412  462  487  711  419  501  627  833  493  504
425  482  428  286  430  379  536  456  483  401
479  643  451  691  476  570  711  343  774  540
456  443  741  287  455  689  357  343  702  685
896  707  400  370  886  355  453  312  223  378
820  557  754  502  810  687  284  522  389  688
Indices start at 1.
Which number is the entry just right of 479? 643
Which number is the entry just right of 379? 536
Which number is the entry in row 1 and column 2? 462
Which number is the top-left entry? 412
Which number is the entry just right of the largest entry? 707
Which number is the entry directly above 451? 428
Which number is the entry directly above 286? 711
The entry in the bottom-left corner: 820
The top-right entry: 504
Which number is the entry at row 2, column 1? 425
Which number is the entry directly above 691? 286
Which number is the entry directly above 570? 379
Which number is the entry at row 3, column 3? 451
The entry in the bottom-right corner -> 688
Which number is the entry at row 1, column 3? 487
Which number is the entry directly above the smallest entry? 702
Which number is the smallest entry? 223
Which number is the entry just right of 833? 493

grid =
[[-4.18 -2.85  2.12 -4.54  3.79  0.10 -2.47]
 [-0.96  0.43  4.14 -0.31  3.62 -2.06  3.20]
 [-0.01 -1.42 -4.47 -2.59 -0.18 -0.36 -0.38]
 [-1.14  0.59  4.11 -0.86  4.01 -1.85 -1.65]
 [ 2.79  1.11  3.75 -2.40 -2.71  3.95 -0.09]
 [-1.99 -0.36  4.36  2.61 -4.17 -0.81 -0.05]
 [-2.96 -0.02  2.27  2.09  2.54 -0.97  2.69]
 [ 1.33 -0.33 -3.33  4.06  3.50  1.98  1.21]
 [ 3.77 -2.61 -4.02  0.74  1.94 -2.76  1.46]
 [ 0.01  0.45 -2.87  4.77  2.65 -2.14 -0.94]
 [ 2.40 -3.97  3.91 -3.73 -0.77  4.02  4.17]
 [ 2.53 -1.54 -4.86 -3.35  1.18  3.71 -1.87]
 [-3.80 -0.75  3.74  0.03 -1.14 -0.58  1.74]
 [ 3.47  3.63  0.27 -3.61 -2.69  3.74  4.55]]
Rows and columns are numbered from 1.
The top-left entry -> -4.18
The entry at row 2, column 1: -0.96
The entry in the bottom-right corner -> 4.55
The entry in the bottom-left corner: 3.47
Give the entry directly below -0.58.
Answer: 3.74
Give the entry in row 1 and column 3.
Answer: 2.12
The entry in row 2 and column 2 is 0.43
The entry at row 1, column 2 -> -2.85
The top entry of the column that holds the largest entry: -4.54
Give the entry directly below 2.54.
Answer: 3.50
Give the entry at row 3, column 1.
Answer: -0.01
Give the bottom entry of the column that holds the largest entry.
Answer: -3.61
Give the top-right entry.
Answer: -2.47
The entry directly above 0.01 is 3.77
Give the entry just left of 4.36.
Answer: -0.36
The bottom entry of the column that holds the smallest entry is 0.27
The entry directly above 4.11 -> -4.47
Give the largest entry.
Answer: 4.77
The entry just right of the smallest entry is -3.35
Give the entry directly below 1.98.
Answer: -2.76
The entry directly below 4.36: 2.27
The smallest entry -> -4.86
Give the entry just right of -0.77.
Answer: 4.02
Give the entry directly above -2.96.
Answer: -1.99
The entry in row 2 and column 3 is 4.14
The entry just right of 2.79 -> 1.11
Give the entry directly below the largest entry.
Answer: -3.73
The entry at row 3, column 2: -1.42
Give the entry just right of 3.62.
Answer: -2.06
Give the entry just left of 2.54.
Answer: 2.09

array([[ 17,  -2,  -5, -15,  -8, -22,  13,  -1,  10,  35,   3, -10, -27,
         17,  23,   4],
       [ 19,  23,   8, -10,   0,   5,  37,  12,   7, -18,   7,  -9,   3,
         -4,  20, -29],
       [ 24,  -9,  11,  11,   4,  -1,  11,  42,  13, -10,  -7, -16,   6,
          3,   5,  19],
       [ 15,  16,   2,   2,  -4,  10,  25,  16, -14,  26,  15, -12, -22,
         12,  18, -11]])
The entry just left of the largest entry: 11
The entry just right of -16? 6
The entry just right of -5: -15
The entry just right of 20? -29
The entry just right of -7? -16
The entry just left of the smallest entry? 20
The entry just left of -18? 7

Questions about the array below. Indices start at 1.
1) The entry at row 1, column 3?
2) The entry in the bottom-right corner?
3) The entry at row 1, column 2?
4) The top-right entry?
5) The entry at row 1, column 1?
6) The entry just right of 0.48?
7) The entry at row 2, column 1?
8) The entry just left of the largest entry?
[[-0.90 -0.70 -0.95 -0.29]
 [ 2.11  0.48  0.65  0.02]
 [ 0.51  4.03 -0.88  1.54]]
1) -0.95
2) 1.54
3) -0.70
4) -0.29
5) -0.90
6) 0.65
7) 2.11
8) 0.51

[[-2.36  2.50 -1.18 -1.21  1.79  1.01  2.28 -3.28  0.21  0.65 -0.43]
 [-0.34 -2.82  0.32  0.64  0.16  0.25  0.64 -1.79  1.72  1.29  1.05]
 [-4.06  3.27  0.67  1.60  1.08 -0.40  2.49  0.42  2.74 -2.82  0.74]
 [ 2.32 -5.19 -2.98  1.80 -0.44  0.63  1.07 -1.41 -1.14 -1.25  1.54]
 [-0.13  0.95 -3.77 -0.49  3.73 -0.10 -1.78 -0.74  3.77 -5.57 -4.11]
 [ 3.60  1.13 -0.20  3.24 -1.29  2.72  1.56 -1.12  0.31  1.41  1.54]
 [-0.31  0.09 -2.33 -0.97  0.39  3.08  1.18 -3.03 -3.24 -2.85  1.78]
 [-0.37 -0.94  2.61 -2.97 -2.16  4.33  1.58  0.23  3.42  3.77  1.05]
 [-1.86  3.25  1.23  2.69 -1.04  3.99 -2.39 -2.71  0.55 -5.56  0.64]
 [-0.89  0.98 -2.97  2.91  0.75 -2.85  0.44 -0.79 -2.49 -0.54 -0.44]
 [ 0.64 -1.66 -1.07 -0.41  1.50  1.98 -4.03  1.20  0.82  3.04  0.28]
 [-0.49  2.57 -0.28  1.84  1.95 -1.17 -2.34  2.84 -2.18 -2.48 -2.13]]
Counting starts at 1.
Which number is the entry directly below -1.14?
A: 3.77
Which number is the entry in the bottom-right corner?
A: -2.13
The entry just left of 1.84 -> -0.28
The entry at row 1, column 2 -> 2.50
Which number is the entry at row 2, column 1?
A: -0.34
Which number is the entry in row 1 and column 3?
A: -1.18
The entry directly above the smallest entry is -1.25
The entry at row 3, column 1 -> -4.06
The smallest entry: -5.57
The entry just left of 1.01 -> 1.79
Which number is the entry in the top-left corner?
A: -2.36
The entry just right of -2.39: -2.71
Which number is the entry just left of -1.12?
A: 1.56
The entry just left of 1.72 -> -1.79
Which number is the entry in the bottom-left corner?
A: -0.49
Which number is the entry directly below the largest entry?
A: 3.99
The bottom entry of the column that holds the largest entry -> -1.17
The entry directly below the smallest entry is 1.41
Which number is the entry directly above the largest entry?
A: 3.08
Which number is the entry in row 2 and column 3?
A: 0.32
Which number is the entry just left of -0.74?
A: -1.78
Which number is the largest entry?
A: 4.33
The entry directly below -0.10 -> 2.72
Which number is the entry just right of the largest entry?
A: 1.58
Which number is the entry directly above -5.56?
A: 3.77
Which number is the entry directly above 1.98?
A: -2.85
The entry directly below 0.25 is -0.40
The entry just left of 3.08: 0.39
The top-right entry: -0.43
The entry just left of 3.25 is -1.86
